Below are the code and all the weights of a small trained network. Each question names an input and a target symbol and asks about switching units off, where a switched-off unit gives its printed mean instead of its output.

import numpy as np


def w(rows, s, z=0):
    codes = np.array(rows[::2]) - 128.0
    scale = np.full(codes.shape[1], s)
    scale[-1] = z or s
    return codes * scale


def norm(h):
    return h / np.sqrt((h * h).mean(-1, keepdims=True) + 1e-5)


def f(y):
    return y / 2 * (1 + np.tanh(0.7978845608 * (y + 0.044715 * y**3)))


def softmax(a):
    e = np.exp(a - a.max(-1, keepdims=True))
    return e / e.sum(-1, keepdims=True)


def log_softmax(a):
    a = a - a.max(-1, keepdims=True)
    return a - np.log(np.exp(a).sum(-1, keepdims=True))


def net(x, mask):
    ids = ['αβγδζηθλμξπ'.index(c) for c in x.split()]
    T = len(ids)
    res = E[ids] + P[:T]
    u = 0
    for l in range(2):
        r = norm(res)
        for j in range(2):
            rows = slice(2 * j, 2 * j + 2)
            q, k, v = (r @ M[l][rows].T for M in (Q, K, V))
            z = softmax(np.where(np.tri(T) > 0, q @ k.T / 2**0.5, -1e9)) @ v
            o = O[l][rows]
            res = res + np.where(mask[u + j], z, o[:, -1]) @ o[:, :-1]
        u += 2
        y = f(norm(res) @ A[l][:, :-1].T + A[l][:, -1])
        res = res + np.where(mask[u : u + 12], y, B[l][:, -1]) @ B[l][:, :-1]
        u += 12
    return log_softmax(norm(res)[-1] @ U[:, :-1].T + U[:, -1])


Q, K, V, O, A, B = {}, {}, {}, {}, {}, {}
E = w([
[62,106,110,135,199],'α',
[74,133,111,189,201],'β',
[76,154,90,222,130],'γ',
[80,108,61,169,79],'δ',
[75,74,71,168,71],'ζ',
[62,75,104,218,90],'η',
[66,121,167,254,111],'θ',
[110,102,240,177,144],'λ',
[144,23,117,72,108],'μ',
[166,16,139,221,131],'ξ',
[64,165,187,45,41],'π',
],0.014)
P = w([
[7,78,109,135,134],'0',
[43,85,126,135,119],'1',
[83,93,133,136,122],'2',
[107,96,150,154,103],'3',
[143,104,161,150,101],'4',
[156,110,167,169,78],'5',
[181,112,183,180,54],'6',
],0.012)
Q[0] = w([
[148,194,144,99,167],'0.h1',
[207,89,46,124,180],'0.h1',
[169,93,188,126,214],'0.h2',
[212,155,123,6,215],'0.h2',
],0.02)
K[0] = w([
[33,136,82,112,156],'0.h1',
[63,93,142,157,175],'0.h1',
[129,55,66,124,147],'0.h2',
[2,124,86,120,189],'0.h2',
],0.024)
V[0] = w([
[72,6,109,52,125],'0.h1',
[200,64,222,29,122],'0.h1',
[61,191,98,61,128],'0.h2',
[76,108,245,119,182],'0.h2',
],0.022)
O[0] = w([
[140,142,76,185,8,251],'0.h1',
[16,100,90,132,115,116],'0.h1',
[99,190,137,114,94,55],'0.h2',
[90,145,169,232,183,222],'0.h2',
],0.018)
A[0] = w([
[172,33,134,83,100,188],'0.n1',
[118,52,34,144,158,116],'0.n2',
[222,198,100,16,158,196],'0.n3',
[161,115,114,6,108,174],'0.n4',
[130,76,125,184,164,14],'0.n5',
[111,137,107,121,205,80],'0.n6',
[179,131,44,109,134,126],'0.n7',
[174,150,73,119,152,109],'0.n8',
[86,185,52,122,243,90],'0.n9',
[155,170,94,115,151,1],'0.n10',
[209,32,135,144,160,92],'0.n11',
[118,144,133,114,131,80],'0.n12',
],0.017,0.0023)
B[0] = w([
[173,128,99,116,41,180],'0.n1',
[65,106,94,211,103,232],'0.n2',
[80,254,84,179,134,188],'0.n3',
[159,225,121,149,108,139],'0.n4',
[130,132,96,209,168,245],'0.n5',
[139,85,174,140,119,135],'0.n6',
[161,171,117,131,119,157],'0.n7',
[150,139,124,118,103,141],'0.n8',
[148,96,221,147,111,138],'0.n9',
[123,134,96,128,128,122],'0.n10',
[157,73,235,90,98,255],'0.n11',
[122,133,123,132,125,111],'0.n12',
],0.027,0.0075)
Q[1] = w([
[63,79,26,76,222],'1.h1',
[57,162,197,253,50],'1.h1',
[112,165,194,211,67],'1.h2',
[174,164,126,133,126],'1.h2',
],0.023)
K[1] = w([
[168,74,155,225,119],'1.h1',
[4,146,89,83,139],'1.h1',
[65,71,173,59,137],'1.h2',
[163,140,127,109,133],'1.h2',
],0.028)
V[1] = w([
[149,91,84,103,110],'1.h1',
[183,96,44,129,136],'1.h1',
[216,2,91,166,138],'1.h2',
[118,119,136,186,247],'1.h2',
],0.028)
O[1] = w([
[136,207,107,117,104,3],'1.h1',
[112,252,50,127,133,17],'1.h1',
[255,106,20,224,137,201],'1.h2',
[137,249,156,210,190,138],'1.h2',
],0.015,0.0066)
A[1] = w([
[169,116,133,88,124,123],'1.n1',
[5,129,136,73,160,66],'1.n2',
[101,147,172,136,152,125],'1.n3',
[94,179,145,149,151,7],'1.n4',
[66,60,43,148,112,147],'1.n5',
[206,93,159,83,121,179],'1.n6',
[201,139,37,122,185,143],'1.n7',
[115,115,70,164,180,115],'1.n8',
[86,166,59,89,78,86],'1.n9',
[164,79,125,80,113,116],'1.n10',
[199,123,114,119,179,93],'1.n11',
[98,131,169,125,149,164],'1.n12',
],0.024,0.0019)
B[1] = w([
[122,163,128,110,94,135],'1.n1',
[137,3,204,143,45,189],'1.n2',
[97,109,167,129,149,170],'1.n3',
[62,126,135,134,125,156],'1.n4',
[20,146,120,94,80,249],'1.n5',
[119,176,162,72,82,163],'1.n6',
[147,30,180,103,77,177],'1.n7',
[114,149,81,171,93,194],'1.n8',
[109,196,147,185,188,181],'1.n9',
[110,144,149,99,92,142],'1.n10',
[130,158,188,140,119,165],'1.n11',
[116,124,175,136,148,165],'1.n12',
],0.035,0.013)
U = w([
[116,157,173,170,67,247],'α',
[140,142,157,128,129,255],'β',
[102,206,199,60,195,58],'γ',
[159,234,94,68,156,109],'δ',
[162,182,98,42,107,76],'ζ',
[227,100,115,31,108,91],'η',
[234,127,176,126,160,36],'θ',
[113,147,124,181,235,84],'λ',
[43,166,38,100,119,31],'μ',
[182,8,11,135,134,35],'ξ',
[63,53,178,64,133,44],'π',
],0.013,0.0071)

Each question gives the input, a string of symbols that net reads in full, and the target symbol t.
The units are the heads (2 rows each of Q, K, V and O) and the neurons (one row each of A and B). Each row of codes is followed by its name. A weight is (code - 128) times the scale printed after its matrix; where a second scale follows, it is the last column's (O, A, B and U).
mask holds one flag per unit, layer by layer, with each layer's heads first. A switched-off unit (its flag False) gives its mean, the last column of its rows in O or B, instead of its output. The means were averaged over made-up inputs and are rounded, as every weight is.
A unit's drop is (log p(t) with every unit on - log p(t) with that unit switched off) / (log p(t) with every unit on - log p(t) with every unit switched off).
The circuit of an input: a set's keep is (log p(t) with only the set's units on - log p(t) with every unit switched off) / (log p(t) with every unit on - log p(t) with every unit switched off). Starting from the 12 units with the biggest drops (on a tie, the unit counted first), units are removed one at a time, each time the one whose removal leaves the highest keep (on an exact tie, the one counted first), for as long as the keep stays at least 0.8.
circuit, biggest first: the units of the circuit, biggest drop first
most important unit: the unit with the biggest drop
k most important neurons: the k neurons with the biggest drops, biggest first
k most important neurons of layer l: the k neurons of layer l with the biggest drops, biggest first
which heads matter: for each layer, one digit per head in row order, 1 if its drop is at least 0.15 and else 0, layers parted by /
drop when u is switched off: that unit's drop, to one decimal
input ξ θ γ ξ γ μ δ, target μ: circuit, biggest first => (0.h1, 1.n5, 1.n2)
input μ γ γ π ξ, target π: circuit, biggest first => (0.h1, 0.h2, 0.n5, 1.h2)
input γ γ η λ π ξ ζ, target π: circuit, biggest first => (0.h1, 0.h2, 0.n5, 1.h2)
input θ θ γ, target θ: circuit, biggest first => (0.h1, 1.n5)
input θ η ζ λ ξ η η, target ξ: most important unit => 0.h2
input μ β δ η α θ, target θ: which heads matter => 10 / 01
input η λ θ ξ α δ, target ξ: 2 most important neurons of layer 0 => (0.n11, 0.n2)
input λ π π μ γ ξ γ, target ξ: 2 most important neurons => (0.n11, 0.n2)
input π λ π π γ, target π: which heads matter => 01 / 01
input β β ξ γ ξ ξ γ, target ξ: circuit, biggest first => (0.h2, 1.h2)
input μ μ γ β, target μ: which heads matter => 10 / 00
input π γ α, target π: circuit, biggest first => (1.h2, 0.h2, 1.h1)
input θ γ δ λ λ ξ, target ξ: 2 most important neurons => (0.n2, 0.n11)
input δ β λ θ, target λ: most important unit => 0.h1
input δ γ δ, target δ: which heads matter => 11 / 00
input β π η λ, target π: 2 most important neurons of layer 0 => (0.n5, 0.n2)
input β λ δ, target λ: which heads matter => 01 / 01
input μ η λ, target μ: which heads matter => 10 / 00
input ζ α π η, target π: which heads matter => 11 / 01
input ξ π γ, target π: circuit, biggest first => (0.h2, 1.h2, 0.n5, 1.h1)
input π λ β, target π: circuit, biggest first => (0.n5, 0.h2, 1.h2, 1.h1)
input π λ π λ λ η, target λ: most important neuron => (0.n11)
input ξ η ζ, target ξ: which heads matter => 00 / 01
input λ λ ξ, target ξ: drop when 1.h2 is switched off => 0.3
input π ζ γ μ γ, target μ: drop when 0.h1 is switched off => 0.5
input θ η γ β ξ η, target ξ: drop when 1.h2 is switched off => 0.4
input λ λ λ γ, target λ: drop when 0.h2 is switched off => 0.2
